Below is a small trained network, with its code and all its weights. Each question gives an input and a class and asks what happens when units are switched off, that is, made to give their printed mean instead of their output.

import numpy as np


def w(rows, s, z=0):
    codes = np.array(rows[::2]) - 128.0
    scale = np.full(codes.shape[1], s)
    scale[-1] = z or s
    return codes * scale


def f(y):
    return np.maximum(y, 0)


def log_softmax(a):
    a = a - a.max(-1, keepdims=True)
    return a - np.log(np.exp(a).sum(-1, keepdims=True))


def net(x, mask):
    res = np.array(x, float).reshape(1, 5) / 4 @ E
    y = f(res @ A[0][:, :-1].T + A[0][:, -1])
    res = res + np.where(mask, y, B[0][:, -1]) @ B[0][:, :-1]
    return log_softmax(res[-1] @ U[:, :-1].T + U[:, -1])


A, B = {}, {}
E = w([
[209,74,131,175,224],'x0',
[192,52,99,65,38],'x1',
[174,139,157,253,102],'x2',
[77,80,12,170,227],'x3',
[122,2,168,132,169],'x4',
],0.0084)
A[0] = w([
[115,110,156,111,94,98],'N1',
[172,101,148,48,73,143],'N2',
[103,127,213,76,113,253],'N3',
[140,125,44,97,190,63],'N4',
[163,112,69,192,8,123],'N5',
[145,155,77,190,169,252],'N6',
[111,81,108,100,170,51],'N7',
[194,144,135,47,79,186],'N8',
[82,166,191,106,115,180],'N9',
[46,223,120,116,111,175],'N10',
[148,189,92,108,141,172],'N11',
[117,126,143,164,105,59],'N12',
[119,124,66,57,112,128],'N13',
[121,130,132,227,124,137],'N14',
[76,181,120,161,70,170],'N15',
[119,136,150,146,216,213],'N16',
[140,44,93,164,220,95],'N17',
[204,136,183,126,156,182],'N18',
],0.012,0.003)
B[0] = w([
[144,137,135,167,139,160],'N1',
[169,177,166,129,191,218],'N2',
[134,223,125,190,148,213],'N3',
[93,133,111,169,82,190],'N4',
[97,217,65,189,67,206],'N5',
[130,87,177,164,139,223],'N6',
[92,130,103,178,102,170],'N7',
[164,180,187,125,171,223],'N8',
[135,197,137,157,118,195],'N9',
[55,178,48,223,12,232],'N10',
[96,110,151,147,162,180],'N11',
[120,87,147,173,110,146],'N12',
[117,131,161,142,187,184],'N13',
[122,49,148,106,153,205],'N14',
[83,159,110,163,85,200],'N15',
[86,119,148,132,146,212],'N16',
[78,141,136,137,128,249],'N17',
[138,137,157,136,180,196],'N18',
],0.011)
U = w([
[53,144,98,159,72,135],'0',
[247,167,151,136,174,150],'1',
[195,95,89,58,86,3],'2',
[131,59,165,137,168,144],'3',
],0.014,0.0048)

Each question gives the input, the list of numbers given to net, and the class t.
The units are the neurons (one row each of A and B). Each row of codes is followed by its name. A weight is (code - 128) times the scale printed after its matrix; where a second scale follows, it is the last column's (A, B and U).
mask holds one flag per neuron, in row order. A switched-off neuron (its flag False) gives its mean, the last column of its row in B, instead of its output. The means were averaged over made-up inputs and are rounded, as every weight is.
A unit's drop is (log p(t) with every unit on - log p(t) with that unit switched off) / (log p(t) with every unit on - log p(t) with every unit switched off).
The circuit of an input: a set's keep is (log p(t) with only the set's units on - log p(t) with every unit switched off) / (log p(t) with every unit on - log p(t) with every unit switched off). Starting from the 12 units with the biggest drops (on a tie, the unit counted first), units are removed one at a time, each time the one whose removal leaves the highest keep (on an exact tie, the one counted first), for as long as the keep stays at least 0.8.
units of the circuit, in order: the units of the circuit, biggest drop first
top k neurons: the k neurons with the biggest drops, biggest first
drop of u: that unit's drop, to one decimal
input [1,1,7,1,2], class 3: units of the circuit, in order -> (N10; N14)
input [0,-5,8,-8,4], class 1: units of the circuit, in order -> (N10)
input [-5,4,1,-2,0], class 1: units of the circuit, in order -> (N2; N8)
input [6,5,4,3,4], class 3: units of the circuit, in order -> (N10; N3)
input [7,1,4,7,0], class 3: top 4 neurons -> (N10; N6; N5; N14)
input [0,-6,0,2,8], class 3: top 3 neurons -> (N10; N5; N15)
input [0,-6,4,-4,5], class 1: drop of N9 -> 0.2
input [3,-8,0,2,5], class 3: drop of N10 -> 0.3
input [4,-6,-1,-2,7], class 3: drop of N10 -> 0.4
input [4,-8,1,-3,4], class 3: drop of N3 -> 0.0
input [1,-3,0,0,4], class 3: top 2 neurons -> (N10; N5)
